Each row has a name. Each question is about the rows just above it.

Columns, left to right: Z K R E V T
[167 164 126  95 171 109]  X
[111 174 116 142 171 159]  L
[135 116 121 126 171 123]  C
[143 132 132 111 171 130]  F
[126 174 116  49 171 130]  P
The next entry after [126 171]: -> [123]
[111 135 143] is in which column, read top down? -> Z
Which row holds [126 174 116  49 171 130]? -> P
Give the next entry after [ 49 171]. -> [130]
The next entry after [143 132 132]: -> [111]
Whose row is [111 174 116 142 171 159]? -> L

Columns, left to right: N A J M
[143 136  55 136] -> U
[140  80 121 132] -> Y
[156 140  77 210] -> B
Give the next entry after [156 140]. -> [77]
Which column holds this, read top down? [136  80] -> A
The next entry after [140  77]: -> [210]

Columns, left to right: D W G S H
[125 125 141 136  99] -> forap
[159 161 183 170  96] -> sipe
[198  77 107 110 157] -> pino
[ 86 155  86 107 196] -> kezof
[105 110 189 210 166] -> tilu
[180  84 137 126 108] -> gokip
[117 123 133  95  37] -> soper
[157  95 133 123 117] -> zon
[134 161 183 170  96] -> Kavur
[179 219 189 210 200] -> folub
[134 116 183 170  96] -> kimu
Which column holds this, read top down? [123 170] -> S
The next entry after [ 95 133 123]: -> [117]
Which column holds this, read top down? [ 84 123  95] -> W
[110  84 123  95 161] is in which column, read top down? -> W
[157 134 179] is in which column, read top down? -> D
The next entry after [107 110]: -> [157]

Columns, left to right: Zeku vupa vod latas lusu kitu
[ 92 135 232 160  85 144] -> tulon
[112 232  85 135 160 125] -> kifit
[102 191 215 160 125 118] -> fula
[ 86 179 220 160 141 111] -> Sek
What is the next entry after [112 232  85]? -> [135]
The next entry after [135 232 160  85]: -> [144]

Columns, left to right: vin pog zof lafo pase
[126 151 112 102 153] -> Lipub
[117 151 112 102 153] -> vefi
[133 119 102 112 179] -> kuluk
[198 119 110  90  48] -> tabis
Which column holds [102 102 112] top down? -> lafo
Where do [126 151 112 102 153] appear? -> Lipub
The next entry after [133 119]: -> [102]
Which column holds [112 102] top down? -> zof

Columns, left to right: fole Bige kip fifus resi Novi
[127 162 123 160 128 140] -> fis
[180 162 123 160 111 139] -> zoga
[ 34  79 123 156 128 139] -> Nikeg
[151 162 123 160 128 139] -> Kigis
Whose row is [151 162 123 160 128 139]? -> Kigis
The row with [180 162 123 160 111 139] is -> zoga

Columns, left to right: paka Muduk pota vunel dulap loduz Lukov
[127 149  86 105 137 201 191] -> fubag
[151 159 119  52  79 221  95] -> zes
[141 152 130  65  79 230 133] -> puf
[123 142  53  79  65 230 210] -> bedun
[141 139 108  78  79 221 133] -> bule
Give the next entry after [ 65  79 230]. -> [133]
Whose row is [151 159 119  52  79 221  95]? -> zes
Which column holds [ 95 133] top down? -> Lukov
The next entry after [151 159 119  52  79]: -> [221]
The next entry after [127 149  86 105]: -> [137]
Which column holds this, read top down? [105  52] -> vunel

Columns, left to right: kogon bega sesag vovor gera meduv Mufop segu kifel git
[137 119 139 140 177 100 220 169 119  98]  kasar
[ 99 122 157 140 169 129 178 180 138 124]  defit
[ 46  81 133  82  99 126 192 162 118 109]  vedi
[ 58 114 118 153  93 116 151  99 120  98]  narak
[136 125 146 132 200 144 185 146 123  88]  Debu
[143 135 132  91 183 151 159 137 115 102]  zufem
[140 148 126 141 183 113 189 118 110  79]  Tet
[140 148 126 141 183 113 189 162 113  91]  Nusem
[ 65  84 137  87  93 116  99 120 151 116]  Tinil
[150 105 157 140 169 129 178 180 124 101]  Papab
[ 59 114 143 161 120 155 181 100 130  72]  gita
[143 135 132  82 183 151 159 137 115 102]  pevu
Which column holds [183 183  93 169 120 183] top down? -> gera
What is the next entry after [ 93 116 151  99 120]? -> [98]
Which column holds [ 93 169 120] top down? -> gera
Which column holds [124 109  98  88 102  79  91 116 101  72] top down? -> git
Which row holds [ 58 114 118 153  93 116 151  99 120  98]? -> narak
[138 118] is in which column, read top down? -> kifel

Columns, left to right: Nise Loba tafi zade pegus notar Getu Piveg Leb nir
[124 127 119 135 127 145 128 123 122 134] = vur
[155 147  94 155  65 134 176  52 131  95] = Guzo
[124 128 119 135 127 145 128 123 122 134] = Gogak
[127 127 119 124 135 145 126  52 131  95] = viku
What is the next entry after [124 127 119 135 127 145]? -> [128]
Which column holds [124 127] top down? -> Nise
Which column holds [127 147] top down? -> Loba
Give the next entry after [147  94 155  65 134]. -> [176]
Which column holds this, read top down? [ 95 134  95] -> nir

Columns, left to right: Baz nokop Dut bet Lonam luror
[114 119 151  91  82 120] -> suram
[154 157  86 205 223 152] -> besam
[114 119 151  91  93 117] -> sude
Which column holds [119 157] top down? -> nokop
Which column holds [ 86 151] top down? -> Dut

